Here is a tiny trained network, its code and every weight. The questions are about switching its units off for an input and a target symbol, where a switched-off unit gives its printed mean instead of its output.

import numpy as np


def w(rows, s, z=0):
    codes = np.array(rows[::2]) - 128.0
    scale = np.full(codes.shape[1], s)
    scale[-1] = z or s
    return codes * scale


def f(y):
    return y / 2 * (1 + np.tanh(0.7978845608 * (y + 0.044715 * y**3)))


def softmax(a):
    e = np.exp(a - a.max(-1, keepdims=True))
    return e / e.sum(-1, keepdims=True)


def log_softmax(a):
    a = a - a.max(-1, keepdims=True)
    return a - np.log(np.exp(a).sum(-1, keepdims=True))


def net(x, mask):
    ids = ['δεζλτφ'.index(c) for c in x.split()]
    T = len(ids)
    res = E[ids] + P[:T]
    r = res
    for j in range(2):
        rows = slice(3 * j, 3 * j + 3)
        q, k, v = (r @ M[0][rows].T for M in (Q, K, V))
        z = softmax(np.where(np.tri(T) > 0, q @ k.T / 3**0.5, -1e9)) @ v
        o = O[0][rows]
        res = res + np.where(mask[j], z, o[:, -1]) @ o[:, :-1]
    y = f(res @ A[0][:, :-1].T + A[0][:, -1])
    res = res + np.where(mask[2:18], y, B[0][:, -1]) @ B[0][:, :-1]
    return log_softmax(res[-1] @ U[:, :-1].T + U[:, -1])


Q, K, V, O, A, B = {}, {}, {}, {}, {}, {}
E = w([
[196,33,225,154,73,124,116,129,88,44,156,115],'δ',
[230,139,121,68,94,127,112,130,107,41,75,84],'ε',
[210,98,138,120,119,153,109,95,58,170,98,184],'ζ',
[174,154,183,151,140,183,208,171,85,107,165,152],'λ',
[104,124,157,102,131,155,127,142,50,192,81,9],'τ',
[138,181,72,227,98,143,107,234,55,134,99,80],'φ',
],0.015)
P = w([
[62,167,213,110,81,121,67,116,197,141,110,178],'0',
[36,171,237,107,59,120,77,132,148,118,64,215],'1',
[91,52,69,57,60,140,197,204,112,148,140,150],'2',
[88,163,181,155,75,141,106,62,145,137,168,114],'3',
[95,174,221,145,109,123,76,118,68,71,53,165],'4',
[134,65,20,110,81,156,221,159,68,136,141,113],'5',
[151,172,164,178,110,152,112,63,146,144,161,64],'6',
[146,209,200,177,145,138,98,118,60,85,69,111],'7',
[195,70,4,132,128,173,229,154,61,172,157,74],'8',
[209,162,162,194,155,182,112,74,157,170,142,23],'9',
[209,212,204,172,182,190,79,128,68,115,59,64],'10',
[221,11,21,120,143,150,186,161,110,156,120,109],'11',
],0.013)
Q[0] = w([
[149,207,225,160,180,199,55,147,1,64,16,146],'H1',
[116,140,161,119,155,43,118,125,85,101,86,177],'H1',
[232,127,144,160,23,165,166,69,51,135,144,93],'H1',
[19,149,129,156,226,51,54,92,251,141,166,157],'H2',
[137,156,208,153,193,89,70,134,57,52,27,179],'H2',
[165,75,127,138,73,115,180,99,78,113,158,90],'H2',
],0.01)
K[0] = w([
[189,126,120,203,157,175,147,166,54,149,115,41],'H1',
[113,122,82,147,110,142,182,139,82,130,128,90],'H1',
[215,112,125,153,161,146,152,72,144,131,149,92],'H1',
[34,111,134,45,60,61,130,166,124,97,118,204],'H2',
[167,122,88,139,148,204,152,158,4,134,127,100],'H2',
[189,120,127,147,146,95,142,58,157,124,148,88],'H2',
],0.013)
V[0] = w([
[146,46,57,174,83,101,49,97,169,67,50,194],'H1',
[157,49,198,42,168,118,188,32,107,118,87,90],'H1',
[98,73,100,133,124,82,76,103,74,198,78,30],'H1',
[209,97,123,85,124,101,98,103,126,3,158,101],'H2',
[48,86,148,254,58,109,97,228,111,59,183,94],'H2',
[106,161,66,101,65,101,113,100,142,96,68,6],'H2',
],0.0068)
O[0] = w([
[164,145,63,182,79,154,99,147,99,112,167,49,68],'H1',
[175,221,128,89,129,93,108,106,172,145,145,169,152],'H1',
[18,105,154,143,91,61,90,182,113,179,184,111,130],'H1',
[81,152,183,114,2,167,153,165,178,162,68,157,145],'H2',
[184,127,149,121,208,129,77,154,225,208,106,147,254],'H2',
[76,136,114,60,156,202,96,187,146,50,159,210,137],'H2',
],0.0085,0.0073)
A[0] = w([
[102,213,193,165,78,166,51,106,181,103,87,132,72],'N1',
[71,86,18,157,88,91,230,54,69,90,168,116,20],'N2',
[50,126,76,138,147,47,120,116,126,125,151,140,32],'N3',
[137,177,204,220,156,118,111,36,204,153,42,104,94],'N4',
[122,155,204,209,117,64,181,160,96,134,158,87,65],'N5',
[145,38,17,98,207,123,163,139,255,145,176,107,2],'N6',
[106,76,110,52,150,171,144,106,47,169,68,149,87],'N7',
[105,210,80,226,114,18,12,78,184,175,150,57,69],'N8',
[113,72,79,140,32,168,109,212,90,178,125,180,93],'N9',
[42,216,127,176,92,174,47,47,121,33,123,130,84],'N10',
[40,91,75,74,160,98,202,219,116,179,65,95,80],'N11',
[140,202,132,226,53,88,16,45,135,152,151,83,104],'N12',
[158,176,91,67,140,93,113,107,194,73,118,84,138],'N13',
[75,201,177,98,157,113,57,80,100,105,187,154,91],'N14',
[118,58,68,99,63,106,252,139,45,92,90,116,69],'N15',
[88,94,5,67,176,78,172,87,34,60,235,146,92],'N16',
],0.0069,0.0094)
B[0] = w([
[165,90,51,126,106,79,157,164,137,147,194,109,203],'N1',
[82,175,211,13,72,33,162,225,255,160,134,79,137],'N2',
[176,139,142,147,107,184,141,117,131,134,123,158,125],'N3',
[80,200,81,86,124,128,85,119,129,51,199,132,255],'N4',
[120,121,94,132,124,142,101,138,145,102,118,127,146],'N5',
[156,222,96,92,67,30,95,147,217,94,197,129,142],'N6',
[111,131,120,157,131,122,120,177,176,97,194,104,145],'N7',
[122,155,172,124,143,168,144,110,136,91,99,136,138],'N8',
[106,167,175,107,135,127,132,75,140,102,107,99,176],'N9',
[166,111,181,159,154,166,156,108,135,216,67,98,136],'N10',
[171,115,65,134,78,150,145,91,150,94,148,227,159],'N11',
[160,60,64,144,197,113,144,162,82,172,148,152,180],'N12',
[79,109,134,196,146,133,142,145,92,136,102,154,138],'N13',
[116,162,121,105,111,56,223,112,142,180,119,69,161],'N14',
[130,205,92,141,230,75,105,69,64,130,164,148,165],'N15',
[56,66,213,163,158,163,102,187,194,157,25,85,150],'N16',
],0.0078,0.0077)
U = w([
[217,172,69,121,79,89,139,201,169,130,214,126,4],'δ',
[204,151,139,135,2,168,206,145,179,180,46,108,126],'ε',
[222,113,57,183,120,89,231,82,57,169,130,112,142],'ζ',
[148,233,127,120,81,173,138,42,141,54,133,130,151],'λ',
[111,189,138,119,100,19,191,149,126,179,122,99,116],'τ',
[107,102,96,164,152,185,136,182,125,128,121,108,228],'φ',
],0.0041,0.0032)

Each question gives the input, a string of symbols that net reads in full, and the target symbol t.
The units are the heads (3 rows each of Q, K, V and O) and the neurons (one row each of A and B). Each row of codes is followed by its name. A weight is (code - 128) times the scale printed after its matrix; where a second scale follows, it is the last column's (O, A, B and U).
mask holds one flag per unit, heads first, then neurons. A switched-off unit (its flag False) gives its mean, the last column of its rows in O or B, instead of its output. The means were averaged over made-up inputs and are rounded, as every weight is.
A unit's drop is (log p(t) with every unit on - log p(t) with that unit switched off) / (log p(t) with every unit on - log p(t) with every unit switched off).
The circuit of an input: a set's keep is (log p(t) with only the set's units on - log p(t) with every unit switched off) / (log p(t) with every unit on - log p(t) with every unit switched off). Starting from the 12 units with the biggest drops (on a tie, the unit counted first), units are removed one at a time, each time the one whose removal leaves the highest keep (on an exact tie, the one counted first), for as long as the keep stays at least 0.8.
units of the circuit, in order: the units of the circuit, biggest drop first
most important unit: the unit with the biggest drop
k most important neurons: the k neurons with the biggest drops, biggest first
heads that matter: for each layer, one digit per head in row order, 1 if its drop is at least 0.15 and else 0, layers parted by /
input δ λ δ, target ε: units of the circuit, in order -> [H2 N4]
input τ λ φ ε δ ε, target λ: heads that matter -> 01
input δ τ δ τ ε ζ, target φ: units of the circuit, in order -> [H2 N16]
input λ δ τ λ δ δ λ ζ, target λ: heads that matter -> 10
input φ δ λ δ δ δ δ δ ε λ δ, target λ: units of the circuit, in order -> [H1 N4]
input δ τ λ ε, target ε: units of the circuit, in order -> [H2 N10 N4]
input ζ ζ ε φ δ φ, target δ: units of the circuit, in order -> [H2 N6]
input λ λ δ ζ τ δ φ φ ε, target δ: heads that matter -> 01
input δ λ δ δ λ τ δ, target δ: heads that matter -> 11
input ε δ δ λ λ δ, target ζ: units of the circuit, in order -> [H2 N15]
input ζ λ ε, target τ: units of the circuit, in order -> [H2 N2 N15]
input λ δ λ λ ε ζ τ δ ε φ ζ, target φ: units of the circuit, in order -> [H1 H2]
input ζ δ φ λ δ ζ τ φ δ τ λ, target τ: most important unit -> H1
input δ δ φ φ φ ζ φ τ, target φ: most important unit -> H1
input λ δ λ, target ζ: units of the circuit, in order -> [H2 H1]
input λ λ ε φ δ ζ, target δ: units of the circuit, in order -> [H2 N6]
input δ δ δ ζ, target ζ: units of the circuit, in order -> [H2 N12]
input δ ε τ ε δ δ, target λ: 2 most important neurons -> [N9 N15]
input ζ λ λ, target τ: 2 most important neurons -> [N2 N15]
input ζ δ τ δ λ λ τ δ δ ε λ φ, target λ: 2 most important neurons -> [N9 N15]
input δ δ ζ ε δ λ φ τ ζ δ δ, target ζ: most important neuron -> [N12]
